[[5 5 5 3 1 4]
 [7 6 5 5 6 2]
 [3 4 7 6 6 4]]	5

[[-966  169 -552  673 -572  705]
 [ -35 -712  711  254 -365  139]]	673

[[ 94 152 211  28]
 [162 212  22  78]]	152

[[850 103  60 693 117 292 918]
 [363 692 438 216 787 388 354]]	117

[[-567 -278 -316 -592]
 [-709 -363   79  599]
 [ -11 -279 -368  369]]	-363

[[4 1 6 9 4]
 [4 1 6 7 1]]	6
---
[[ 29  36 -17  44  34]
 [  0  10  24  -3 -22]] >> -17

[[ 18 -43  -8  24 -44  31   9]
 [ 30 -21  40  -7 -25 -16  14]] >> -8

[[-24  29  31 -27 -10  25 -28]
 [ 27  22  15  18 -58 -52 -22]] >> 31

[[ 44  23 -15   2 -11]
 [ 15 -15   0   4 -10]] >> -15

[[  3  55 -39  13  -4 -41   6]
 [-35   3  15  43  57 -14  13]] >> -39

[[ 19   3  -3 -20  13  -4]
 [ 53  39  -9  -3 -48 -31]] >> -3

[[-26 -49  48  28 -14 -16 -45]
 [-12 -35   2 -39 -16  -6  44]] >> 48
---
array([-42,  29,  28, -45,  30]) >> -42, 30
array([ 24,  13,  15, -16, -30,  -4,  29]) >> 24, 29
array([ 353, -611,  978, -167]) >> 353, -167
array([980, 524, 956, 357, 392,  82]) >> 980, 82
array([138, 201, 186, 151, 204, 109,  63]) >> 138, 63
array([185, 181,  11, 153, 208, 151]) >> 185, 151
array([172, 507, 751,  78]) >> 172, 78
---
[[ 10 -15 -22  22 -12   5   3 -27  11 -17 -19]
 [-22 -49  15 -40  36 -22 -22  -5 -16 -29 -25]
 [-18 -21  24  20  24  28  31  17  10  19 -24]
 [-21  24  12 -36  -9 -32 -23   8 -26  18  34]
 [ 12  19 -27 -21 -14 -23 -27 -16  -9 -20  14]
 [ 27  25 -26 -19 -13 -28 -24 -16 -15 -17  21]
 [ 30 -19 -31  29 -13   2 -10 -27  31 -28 -28]
 [-18 -21  26  10  25  24  26  20   8  18 -19]
 [-16 -18  22  12  15  17  18  16  16  18 -17]] -> -19

[[ 20 -26 -21  12   2  20  18   1   0 -13 -17   2  -6]
 [ 32  13 -18  -5   7 -14  16  55 -21  -8  44   2  24]
 [ 25   3  31   5   5  -5 -21  -5  -9 -28  -5  -7 -10]
 [ 32  17  10  -4  -5  -1 -24 -32  21  33  -7 -12   2]
 [ 20  18  14  24 -22 -19  24 -10  18 -24 -16  13 -12]
 [  6  -9   0  11  12 -32 -14  45  44 -26  11   2  13]
 [ -8  -6 -22   7   8 -19   2   5  21   4 -14  -4 -15]
 [ 11  16 -16 -27   4   0 -27  32 -26 -16  19  47  10]] -> -6

[[  4  12 -17  42  27   3  10  -9  47]
 [-23  -2  17   1  14  11   2  -6  -5]
 [ -4  -6 -33  24  22   4   3 -12  58]
 [-12  -2   0   5  -2   9  24 -29  -4]
 [ 26  11 -44  21  25  -3   8   9  28]
 [  5   2  -9  27  20  -2   4 -11  35]
 [  9  -7 -31  19  29   1  -6 -12  20]
 [ -7  -4  -6   6   1  -1  19  -8  -7]
 [ -8  11   7   9   2  -4   7 -14   5]
 [ 21  -4 -42  12  10  -6   7  13  37]
 [  6  -8 -51  18  19   1   2  -2  59]
 [  8  -7  -8  23  29  -5   0 -17  29]] -> 47

[[-55  49  -3  -9 -48  47 -46 -49  28  52  -7 -13]
 [ 12  16  20  20  17  -4  32  33  28  41  55   0]
 [ 11  19   9 -26  -8   3 -30 -26 -11 -24 -27  14]
 [-53  -9 -42   3 -35  47 -35 -33  17 -15 -37 -20]
 [-46  36 -22 -40  34 -17   6 -13 -37  41 -31 -37]
 [-52  28  -4  19 -33  57 -32 -32  43  50  20 -14]
 [ 23 -23  38  20 -29 -15 -21 -14  18 -23  32  39]
 [ 13 -42   7  43 -29  12 -22 -19  33 -23  39  19]
 [-43  23 -31 -24  29  -8   3  -8 -27  35 -26 -32]
 [ 23 -17 -18  36  12  33  29  31  30  14  37 -15]] -> -13

[[  6  -4 -21  20  13   4  20  18  11  15  19 -14]
 [ 11 -26  11  34 -20  17  -7   3  33  -8  35  16]
 [-15  15  13 -30 -29 -22 -29 -33 -23 -14 -28  22]
 [ 13 -23  17  39 -27  13 -15  -2  33 -22  36  23]
 [-13  30  26   1  14 -44  18   2  10  56  42  13]] -> -14
---
[[-52  18 -27 -35   5  44]
 [ -7 -21  -9  -1  36  33]] >> -27

[-20  33 -11  -4  -9  19  49] >> -9

[[-14 -54   4   8  -2   5]
 [  0   1   4  -2  -9   6]
 [  7  27  -1  -5  -2   0]] >> -9

[[ -8   6  -9   1   2 -47]
 [  0  10 -10  -3  -3 -30]] >> -10

[27 28 56  1 -2 37 30] >> 27

[-57 -16 -20  24  17 -52  27] >> -20

[[  0  25 -52  -2 -11]
 [-20  -9  23  -6 -38]] >> -20

[ 23  17  51  45 -18  30] >> 23

[-45  11  60   1] >> 11
---
((151, 194, 153, 125, 29), (88, 115, 81, 222, 141), (135, 154, 185, 93, 77)) --> 185
((2, 8, 6, 2, 5, 1), (3, 7, 4, 5, 5, 2)) --> 4
(25, 12, -18, -28) --> -18
((2, 4, 6, 8, 3, 2, 1), (5, 2, 4, 6, 6, 2, 8), (8, 2, 9, 7, 3, 2, 5)) --> 9
(248, 37, 175, 208, 108, 212) --> 175
(45, 234, 201, 226) --> 201
((123, 196, 77, 50), (97, 120, 180, 119)) --> 180
---
Input: [3 8 2 7 5 0]
Output: 5

Input:
[[8666 2820 3720 3343 2923 3226]
 [7244 7502 1736 8331 2489 3387]]
Output: 2923

Input: [-809 -470  801 -519 -452  642]
Output: -452

Input:
[[-674  258 -183   88 -511    7]
 [ 380  116  653  193  618  167]
 [ 116 -636 -253  141  -59 -849]]
Output: -511

Input: [-533   61  829 -492   96  744]
Output: 96

Input: [6 7 3 2 0 6]
Output: 0

Input:
[[6 3 3 7 5 5]
 [3 3 4 7 5 5]
 [7 1 3 4 4 5]]
Output: 5

Input: [ 363   13  108  323 -990  831]
Output: -990
---
8439  5375  8905  4567  5562  1270  5730
7024  6096  4773  3650  5976  5288  6472
=> 8905

 35   98  198  238
 96  143  213  180
166   93  108   69
=> 198

532  216  420  911  666  723  838 => 420

8594  6620  2942  1139  6566  7898 => 2942

 56   94  764  205   26  114 => 764

878  434  110  294 => 110
---
array([-133.528,  -11.036,   -5.664,  170.392]) Out: -11.036

array([[-0.112, -0.189, -0.137, -0.042, -0.219,  0.137, -0.016],
       [-0.049,  0.008,  0.045, -0.066,  0.080, -0.163, -0.064],
       [-0.128, -0.191, -0.149,  0.004, -0.224,  0.141, -0.049]]) Out: -0.224

array([-1.518, -1.900,  1.529,  1.400, -1.574,  1.104]) Out: 1.400

array([[ 0.098, -0.176, -0.038, -0.192,  0.115,  0.135],
       [-0.132,  0.159, -0.016,  0.151, -0.179, -0.155]]) Out: 0.151

array([ 0.11, -0.17, -0.17,  0.01]) Out: -0.17

array([[ 0.170, -0.138,  0.127,  0.012,  0.018, -0.095, -0.033],
       [ 0.150, -0.025,  0.107,  0.048,  0.161, -0.082, -0.040],
       [ 0.179, -0.033,  0.166, -0.164,  0.175, -0.094, -0.146]]) Out: 0.175

array([  75.950,   89.563,  -25.261,   89.376,  121.138,   96.513,
       -105.385]) Out: 121.138

array([[ 131.0,   16.0,  -18.1,  113.4,   73.4],
       [  52.9, -120.8, -178.5,  -10.3,   83.7],
       [ 141.7,  -61.8,    5.0,  104.3,  106.3]]) Out: 5.0
---
[ 28 -11  19 -11 -17  16 -45] --> 28
[  8  22 -21 -20 -45 -30] --> 8
[ 43   2  41 -11 -44] --> 43
[-18  44  30 -32  27  38  49] --> -18
[ 43 -48  50 -58 -46  52 -40] --> 43
[-10 -53  -9 -57 -28] --> -10
[  3 -25 -11 -15  51  53] --> 3
[ 40 -15 -33  17 -48  31 -16] --> 40
[-19  21 -12 -21  14 -52] --> -19
---
-21,-34,-26,16,-34,14
21,31,9,-44,23,-46
-46,-18,-11,22,-20,4
| 16

8742,4937,1491,1083 | 1083

229,87,189,173,234,66
86,129,71,155,79,183
92,145,58,38,86,156
| 173

984,752,67,763 | 763

-122,615,-683,-399
-1,-821,151,312
| -399

94,32,73,34,23 | 34

-18,-240,-8,-292,-202,193,-34
-407,-673,45,155,-854,-96,415
-276,363,-70,-25,-743,802,-116
| -292
---
[[-43  -5  35  38 -17 -31  22]
 [-46   8  31  35 -10 -37  13]] >> -5

[[-23  22 -23  42  13]
 [ -6 -39 -18  54 -14]
 [ -7  23  -1  42 -22]] >> -39

[[ -7   1 -29 -13]
 [-44  27  -6 -52]] >> 1

[[-28 -30  44 -18  52  56 -35]
 [ 34 -10 -48  14  14 -47 -21]
 [-28 -28  46 -16  36  41 -39]] >> -10

[[-26 -35  22 -36]
 [ 10   0 -45   1]] >> -35

[[ 15 -23  44 -24 -11 -25]
 [  0  -1   3   0   2   1]] >> -23
